W =
[[839 210 465 163 899 206]
 [747 560 849 762 894 198]
 [955 171 682 913 313 306]
 [978 328 553 608 798 114]
 [ 93 955 832 858 885 364]]
Rows and columns are counted from 1.
(1, 1)	839
(3, 6)	306
(3, 5)	313
(4, 3)	553
(2, 5)	894
(2, 2)	560
(4, 6)	114
(3, 1)	955
(3, 2)	171
(5, 4)	858
(1, 5)	899

arr =
[[48, 117, 188, 148, 65, 251, 15, 141, 71],
 [116, 130, 136, 188, 125, 142, 120, 133, 126],
 [161, 135, 121, 214, 148, 111, 159, 130, 145],
 [137, 132, 130, 200, 135, 130, 135, 132, 134],
 [103, 130, 140, 180, 121, 149, 112, 133, 122],
 [167, 131, 83, 218, 68, 169, 84, 52, 61],
 [100, 129, 142, 178, 119, 150, 110, 134, 121],
 [130, 131, 132, 196, 131, 135, 130, 131, 131],
 [160, 135, 121, 213, 146, 111, 157, 131, 144],
 [107, 129, 139, 183, 122, 148, 114, 133, 124],
 [159, 93, 92, 213, 127, 161, 67, 167, 111]]
Rows and columns are counted from 1.
(1, 1) = 48
(6, 5) = 68
(4, 7) = 135
(4, 3) = 130
(10, 5) = 122
(1, 9) = 71
(6, 3) = 83
(10, 9) = 124
(2, 6) = 142
(5, 6) = 149
(8, 2) = 131
(1, 3) = 188
(9, 9) = 144
(9, 6) = 111
(1, 4) = 148
(8, 3) = 132
(2, 9) = 126
(11, 5) = 127
(5, 2) = 130
(3, 6) = 111
(2, 2) = 130
(8, 6) = 135
(5, 5) = 121
(5, 3) = 140
(3, 2) = 135
(4, 8) = 132
(7, 5) = 119
(5, 7) = 112
(2, 1) = 116
(10, 3) = 139
(6, 7) = 84
(11, 1) = 159
(2, 8) = 133
(6, 6) = 169
(9, 2) = 135

M =
-1 5 41 3 -7 -15 12
-15 24 4 -7 -5 -26 1
-4 -5 -56 12 -7 19 -14
-15 29 -7 -18 -4 -29 7
-14 14 -40 -5 -1 -8 -2
10 -17 -20 19 -12 18 -10
7 -13 34 17 -11 17 10
8 -15 -9 30 -14 7 -25
8 -22 -8 21 -9 35 4
-8 20 23 -7 -9 -18 9
4 -17 -37 19 -8 29 -8
-8 23 4 -5 -8 -42 -11
-10 8 -22 16 -8 -13 -25
-15 27 -23 -11 -5 -29 -7
-11 27 -7 -10 -8 -38 -8
Indices start at 1.
(1, 1): -1
(1, 6): -15
(3, 2): -5
(3, 6): 19
(11, 3): -37
(9, 2): -22
(7, 4): 17
(7, 7): 10
(9, 3): -8
(9, 4): 21
(3, 4): 12
(11, 6): 29
(13, 1): -10
(8, 3): -9
(7, 5): -11
(12, 4): -5
(2, 3): 4
(8, 7): -25
(1, 2): 5
(6, 7): -10
(1, 5): -7
(6, 5): -12
(14, 7): -7
(2, 1): -15
(12, 3): 4
(15, 1): -11
(6, 1): 10
(9, 1): 8
(7, 6): 17
(14, 6): -29
(3, 7): -14

grid = ((-43, -42, 6, 37), (19, 9, -1, -42), (26, -36, -10, -17), (-25, 34, -8, -6), (-26, 42, -25, -13), (0, 40, 37, 33), (-34, 23, -35, 35))
Rows and columns are counted from 1.
(1, 1): -43
(2, 3): -1
(6, 4): 33
(5, 2): 42
(2, 4): -42
(4, 1): -25
(4, 2): 34
(7, 4): 35
(3, 4): -17
(1, 3): 6
(4, 3): -8
(6, 3): 37
(5, 3): -25
(1, 2): -42
